Here is a tiny trained network, its code and every weight. The questions are about switching its units off for an input and a class, where a switched-off unit gives its printed mean instead of its output.

import numpy as np


def w(rows, s, z=0):
    codes = np.array(rows[::2]) - 128.0
    scale = np.full(codes.shape[1], s)
    scale[-1] = z or s
    return codes * scale


def f(y):
    return y / 2 * (1 + np.tanh(0.7978845608 * (y + 0.044715 * y**3)))


def log_softmax(a):
    a = a - a.max(-1, keepdims=True)
    return a - np.log(np.exp(a).sum(-1, keepdims=True))


def net(x, mask):
    res = np.array(x, float).reshape(1, 5) / 4 @ E
    y = f(res @ A[0][:, :-1].T + A[0][:, -1])
    res = res + np.where(mask, y, B[0][:, -1]) @ B[0][:, :-1]
    return log_softmax(res[-1] @ U[:, :-1].T + U[:, -1])


A, B = {}, {}
E = w([
[72,109,184,157,133,213,176,60,175,226,171,158],'x0',
[170,226,94,164,152,144,216,188,122,130,255,153],'x1',
[204,142,80,210,219,114,78,112,128,187,58,156],'x2',
[123,132,123,118,134,127,130,134,135,130,122,127],'x3',
[84,162,224,130,155,51,181,95,69,108,78,249],'x4',
],0.0061)
A[0] = w([
[77,137,190,134,123,252,175,96,182,184,115,215,188],'neuron 1',
[81,161,166,127,125,51,154,65,51,103,91,181,131],'neuron 2',
[91,19,128,145,115,166,56,100,138,135,48,106,243],'neuron 3',
[63,113,125,142,163,89,234,121,118,96,40,196,129],'neuron 4',
[148,118,46,157,110,197,87,126,175,122,132,47,66],'neuron 5',
[107,79,147,187,156,190,165,95,197,250,117,161,85],'neuron 6',
[163,126,89,137,129,69,81,211,107,66,116,135,56],'neuron 7',
[104,83,158,24,12,128,199,115,144,89,168,103,147],'neuron 8',
[123,38,134,132,76,105,41,100,108,150,61,103,78],'neuron 9',
[143,144,57,101,119,93,81,212,124,2,103,92,164],'neuron 10',
[76,102,216,168,122,225,151,90,185,198,176,123,220],'neuron 11',
[77,93,119,151,135,197,182,75,155,192,125,152,39],'neuron 12',
[189,104,138,199,242,88,101,150,169,202,109,129,99],'neuron 13',
[197,223,85,110,131,123,197,107,112,162,192,126,62],'neuron 14',
[172,150,79,196,233,146,89,83,153,189,86,111,139],'neuron 15',
[162,246,52,196,182,180,206,199,184,45,196,132,238],'neuron 16',
[170,157,118,95,137,20,68,202,43,62,102,152,141],'neuron 17',
[161,101,59,119,98,166,35,120,202,203,155,39,158],'neuron 18',
[196,145,126,101,128,61,108,208,66,104,95,86,57],'neuron 19',
[164,150,86,164,180,88,85,107,135,189,111,168,253],'neuron 20',
[58,86,138,122,109,107,21,77,173,72,79,111,88],'neuron 21',
[147,178,96,173,156,103,178,152,96,131,213,155,52],'neuron 22',
[125,60,122,94,100,142,67,49,84,137,67,57,196],'neuron 23',
[106,189,196,139,123,61,148,88,110,123,104,175,32],'neuron 24',
[94,111,169,173,116,188,176,98,179,200,105,130,47],'neuron 25',
[85,194,176,120,172,58,161,98,67,135,128,228,197],'neuron 26',
[130,215,131,192,122,139,169,176,118,118,168,125,10],'neuron 27',
[84,57,124,110,105,110,77,80,176,138,50,119,64],'neuron 28',
[185,165,117,225,161,111,66,97,156,183,75,135,67],'neuron 29',
[122,88,64,83,102,188,112,187,180,153,157,40,102],'neuron 30',
[212,153,94,221,177,87,113,72,133,153,85,135,115],'neuron 31',
[80,61,178,117,122,64,78,112,192,143,33,148,98],'neuron 32',
[5,96,162,36,53,144,190,170,134,67,199,58,134],'neuron 33',
[97,159,181,147,124,95,171,117,97,121,76,172,30],'neuron 34',
],0.0055,0.0045)
B[0] = w([
[84,135,67,80,193,155,164,155,102,72,66,59,203],'neuron 1',
[191,150,49,185,103,193,71,56,150,89,113,39,183],'neuron 2',
[136,200,56,174,103,124,208,128,170,208,131,147,218],'neuron 3',
[183,164,46,209,130,170,77,82,142,90,136,82,170],'neuron 4',
[214,176,79,189,139,197,30,48,110,46,157,123,160],'neuron 5',
[128,55,134,52,218,182,148,186,71,49,67,62,168],'neuron 6',
[136,66,173,70,211,200,159,166,49,69,108,152,148],'neuron 7',
[62,199,170,60,220,61,91,58,61,112,180,138,205],'neuron 8',
[83,169,117,162,164,209,154,168,152,192,150,179,166],'neuron 9',
[106,119,112,73,227,149,181,154,109,102,60,86,197],'neuron 10',
[93,73,46,111,190,104,190,159,81,74,66,59,221],'neuron 11',
[123,66,130,64,213,217,89,188,51,77,104,147,143],'neuron 12',
[96,188,167,37,197,102,137,104,59,111,192,170,162],'neuron 13',
[111,116,95,173,158,217,124,159,109,222,154,154,159],'neuron 14',
[91,191,155,54,192,49,99,45,80,89,189,143,179],'neuron 15',
[64,188,40,182,116,102,185,181,169,205,117,142,254],'neuron 16',
[107,98,65,85,219,186,194,157,108,96,94,69,196],'neuron 17',
[179,179,35,204,137,163,91,91,142,64,131,95,198],'neuron 18',
[131,38,110,50,222,217,104,197,35,94,94,129,150],'neuron 19',
[76,193,102,87,126,47,177,84,137,108,127,95,197],'neuron 20',
[80,156,121,160,170,144,150,208,126,189,185,178,168],'neuron 21',
[86,147,126,184,177,206,140,195,145,205,166,210,155],'neuron 22',
[68,162,72,157,147,141,188,162,108,149,126,138,196],'neuron 23',
[197,147,88,207,165,232,22,86,58,58,189,136,143],'neuron 24',
[114,66,139,71,199,223,93,188,24,73,108,139,144],'neuron 25',
[146,189,3,198,112,171,100,94,157,95,111,39,207],'neuron 26',
[142,134,140,149,209,219,62,185,38,181,199,235,137],'neuron 27',
[79,149,155,168,155,196,171,181,131,229,187,219,161],'neuron 28',
[96,215,212,37,202,102,89,74,50,116,210,189,154],'neuron 29',
[198,192,83,190,130,193,39,53,115,74,145,61,178],'neuron 30',
[58,153,213,42,198,72,109,90,74,97,156,135,167],'neuron 31',
[59,179,79,198,149,170,147,169,133,190,174,154,180],'neuron 32',
[96,226,168,45,225,53,84,53,115,149,214,170,225],'neuron 33',
[195,159,108,205,179,238,31,77,88,133,194,179,137],'neuron 34',
],0.0057,0.0078)
U = w([
[197,161,72,232,128,227,20,38,117,52,157,87,46],'0',
[69,179,188,30,177,80,77,44,84,100,218,194,88],'1',
[117,29,116,61,191,222,159,219,89,48,47,86,45],'2',
[87,156,108,216,133,207,178,207,137,239,172,221,55],'3',
[101,170,76,146,130,76,189,101,153,111,99,63,253],'4',
[135,95,118,176,47,40,213,72,173,101,88,141,184],'5',
[253,14,251,169,32,108,45,165,182,184,72,234,2],'6',
[203,29,249,161,25,109,46,124,188,167,89,210,2],'7',
],0.0064,0.0049)

Each question gives the input, the list of numbers given to net, and the class t.
The units are the neurons (one row each of A and B). Each row of codes is followed by its name. A weight is (code - 128) times the scale printed after its matrix; where a second scale follows, it is the last column's (A, B and U).
mask holds one flag per neuron, in row order. A switched-off neuron (its flag False) gives its mean, the last column of its row in B, instead of its output. The means were averaged over made-up inputs and are rounded, as every weight is.
A unit's drop is (log p(t) with every unit on - log p(t) with that unit switched off) / (log p(t) with every unit on - log p(t) with every unit switched off).
The circuit of an input: a set's keep is (log p(t) with only the set's units on - log p(t) with every unit switched off) / (log p(t) with every unit on - log p(t) with every unit switched off). Starting from the 12 units with the biggest drops (on a tie, the unit counted first), units are removed one at a time, each time the one whose removal leaves the highest keep (on an exact tie, the one counted first), for as long as the keep stays at least 0.8.
circuit, biggest first: the units of the circuit, biggest drop first
most important unit: the unit with the biggest drop
top k neurons: the k neurons with the biggest drops, biggest first
drop of u: that unit's drop, to one decimal
input [-4,7,4,2,7], class 0: circuit, biggest first : (neuron 26; neuron 24)
input [-2,-1,-4,-4,-7], class 0: most important unit : neuron 30
input [-7,8,-1,-7,5], class 3: circuit, biggest first : (neuron 16; neuron 22)
input [-7,2,1,6,5], class 2: circuit, biggest first : (neuron 17; neuron 19)
input [-5,7,5,1,7], class 0: top 4 neurons : (neuron 26; neuron 2; neuron 24; neuron 4)
input [5,-3,-6,-2,-5], class 1: top 3 neurons : (neuron 33; neuron 8; neuron 26)
input [0,-7,-1,3,7], class 0: circuit, biggest first : (neuron 2; neuron 4)
input [-4,7,6,-4,7], class 0: top 2 neurons : (neuron 26; neuron 2)
input [2,8,-2,2,-8], class 0: top 2 neurons : (neuron 30; neuron 5)
input [-6,0,-5,-3,2], class 2: top 2 neurons : (neuron 17; neuron 10)
input [6,-7,-5,-4,0], class 3: top 2 neurons : (neuron 3; neuron 28)
input [-2,-2,6,3,5], class 1: top 3 neurons : (neuron 31; neuron 29; neuron 13)
input [-7,-6,0,5,4], class 2: top 2 neurons : (neuron 17; neuron 19)
input [7,-8,4,-2,0], class 3: circuit, biggest first : (neuron 28)
input [-2,6,-7,7,-7], class 0: top 3 neurons : (neuron 30; neuron 5; neuron 18)
input [7,2,8,4,5], class 1: top 3 neurons : (neuron 15; neuron 29; neuron 13)
input [-6,-6,7,3,-1], class 1: top 3 neurons : (neuron 29; neuron 15; neuron 31)
input [6,5,4,-2,2], class 2: drop of neuron 10 : 0.0
input [8,-6,7,4,1], class 2: drop of neuron 12 : 0.2
input [8,-2,6,-1,-3], class 2: circuit, biggest first : (neuron 6)
input [-6,-6,-8,-2,3], class 1: drop of neuron 33 : 0.8
input [-5,-1,3,3,0], class 2: drop of neuron 10 : 0.2
